Here is a tiny trained network, its code and every weight. The questions are about switching its units off for an input and a class, where a switched-off unit gives its printed mean instead of its output.

import numpy as np


def w(rows, s, z=0):
    codes = np.array(rows[::2]) - 128.0
    scale = np.full(codes.shape[1], s)
    scale[-1] = z or s
    return codes * scale


def f(y):
    return y / 2 * (1 + np.tanh(0.7978845608 * (y + 0.044715 * y**3)))


def log_softmax(a):
    a = a - a.max(-1, keepdims=True)
    return a - np.log(np.exp(a).sum(-1, keepdims=True))


def net(x, mask):
    res = np.array(x, float).reshape(1, 3) / 4 @ E
    y = f(res @ A[0][:, :-1].T + A[0][:, -1])
    res = res + np.where(mask, y, B[0][:, -1]) @ B[0][:, :-1]
    return log_softmax(res[-1] @ U[:, :-1].T + U[:, -1])


A, B = {}, {}
E = w([
[18,149,204,100,192],'x0',
[177,232,85,38,169],'x1',
[215,152,254,211,174],'x2',
],0.009)
A[0] = w([
[52,137,71,127,44,181],'n0',
[58,96,76,96,132,142],'n1',
[145,142,138,142,152,206],'n2',
[125,37,152,158,119,172],'n3',
[60,159,58,70,108,156],'n4',
[24,136,134,116,195,50],'n5',
[62,21,143,214,50,151],'n6',
[167,128,131,173,165,53],'n7',
[78,78,151,183,104,147],'n8',
[36,145,216,73,152,77],'n9',
[176,132,172,147,196,169],'n10',
[199,87,83,122,72,13],'n11',
[179,147,89,169,57,5],'n12',
[190,163,150,192,189,144],'n13',
[91,122,73,99,64,103],'n14',
[155,201,98,110,164,62],'n15',
[143,207,120,43,170,135],'n16',
[229,132,49,166,54,36],'n17',
[43,147,164,134,215,14],'n18',
[179,101,78,185,85,61],'n19',
[177,113,132,185,227,72],'n20',
[110,63,128,163,119,97],'n21',
[102,92,77,92,130,121],'n22',
[73,57,156,185,84,149],'n23',
[169,167,141,35,143,155],'n24',
[185,176,174,172,154,109],'n25',
[153,142,182,223,171,84],'n26',
[195,169,166,185,152,88],'n27',
[154,147,219,154,159,49],'n28',
[33,190,141,144,165,64],'n29',
[126,199,84,118,167,148],'n30',
[179,254,132,47,138,203],'n31',
[95,91,70,80,87,114],'n32',
],0.0096,0.0016)
B[0] = w([
[81,111,91,124,90,220],'n0',
[90,89,88,147,112,211],'n1',
[126,103,101,104,102,150],'n2',
[144,135,154,60,74,185],'n3',
[99,101,104,146,92,236],'n4',
[128,136,133,204,186,212],'n5',
[186,179,202,65,60,249],'n6',
[110,128,95,131,136,155],'n7',
[189,175,172,78,99,190],'n8',
[176,169,155,205,209,229],'n9',
[87,96,95,106,106,196],'n10',
[128,163,112,189,226,183],'n11',
[172,151,114,206,173,173],'n12',
[59,108,62,131,97,208],'n13',
[64,78,87,120,134,199],'n14',
[165,132,178,85,109,183],'n15',
[168,145,176,102,98,226],'n16',
[201,122,143,209,240,222],'n17',
[174,129,106,189,254,209],'n18',
[211,142,107,161,181,181],'n19',
[100,84,68,138,100,180],'n20',
[152,149,183,105,95,166],'n21',
[67,102,103,162,117,182],'n22',
[169,207,224,57,82,209],'n23',
[152,141,201,66,75,199],'n24',
[94,68,62,133,85,204],'n25',
[58,84,82,124,100,210],'n26',
[56,45,90,118,130,205],'n27',
[66,108,86,129,119,204],'n28',
[170,100,118,160,223,196],'n29',
[121,137,163,91,104,182],'n30',
[202,129,219,53,44,255],'n31',
[69,79,77,126,112,208],'n32',
],0.0076,0.0092)
U = w([
[173,131,190,76,89,254],'0',
[48,52,81,147,122,54],'1',
[178,112,137,210,250,75],'2',
],0.012,0.0011)

Each question gives the input, the list of numbers given to net, and the class t.
The units are the neurons (one row each of A and B). Each row of codes is followed by its name. A weight is (code - 128) times the scale printed after its matrix; where a second scale follows, it is the last column's (A, B and U).
mask holds one flag per neuron, in row order. A switched-off neuron (its flag False) gives its mean, the last column of its row in B, instead of its output. The means were averaged over made-up inputs and are rounded, as every weight is.
A unit's drop is (log p(t) with every unit on - log p(t) with that unit switched off) / (log p(t) with every unit on - log p(t) with every unit switched off).
The circuit of an input: a set's keep is (log p(t) with only the set's units on - log p(t) with every unit switched off) / (log p(t) with every unit on - log p(t) with every unit switched off). Starting from the 12 units with the biggest drops (on a tie, the unit counted first), units are removed one at a time, each time the one whose removal leaves the highest keep (on an exact tie, the one counted first), for as long as the keep stays at least 0.8.
units of the circuit, in order: the units of the circuit, biggest drop first
top k neurons: the k neurons with the biggest drops, biggest first
drop when u is switched off: that unit's drop, to one decimal
input [-4,-6,-5], class 0: units of the circuit, in order -> (n6)
input [8,-1,-7], class 2: top 2 neurons -> (n9 n18)
input [0,-6,5], class 0: top 2 neurons -> (n6 n23)
input [-7,-8,5], class 0: top 3 neurons -> (n6 n23 n3)
input [-5,4,-4], class 2: top 3 neurons -> (n17 n11 n6)
input [5,-7,-7], class 0: top 3 neurons -> (n6 n23 n8)
input [4,3,-1], class 2: top 2 neurons -> (n6 n23)
input [-8,7,3], class 2: top 3 neurons -> (n17 n11 n12)
input [7,5,0], class 2: top 2 neurons -> (n18 n9)
input [3,-3,-3], class 0: drop when n8 is switched off -> 0.1
input [-6,-2,6], class 1: drop when n25 is switched off -> 0.2
input [2,-2,3], class 1: drop when n31 is switched off -> 0.7
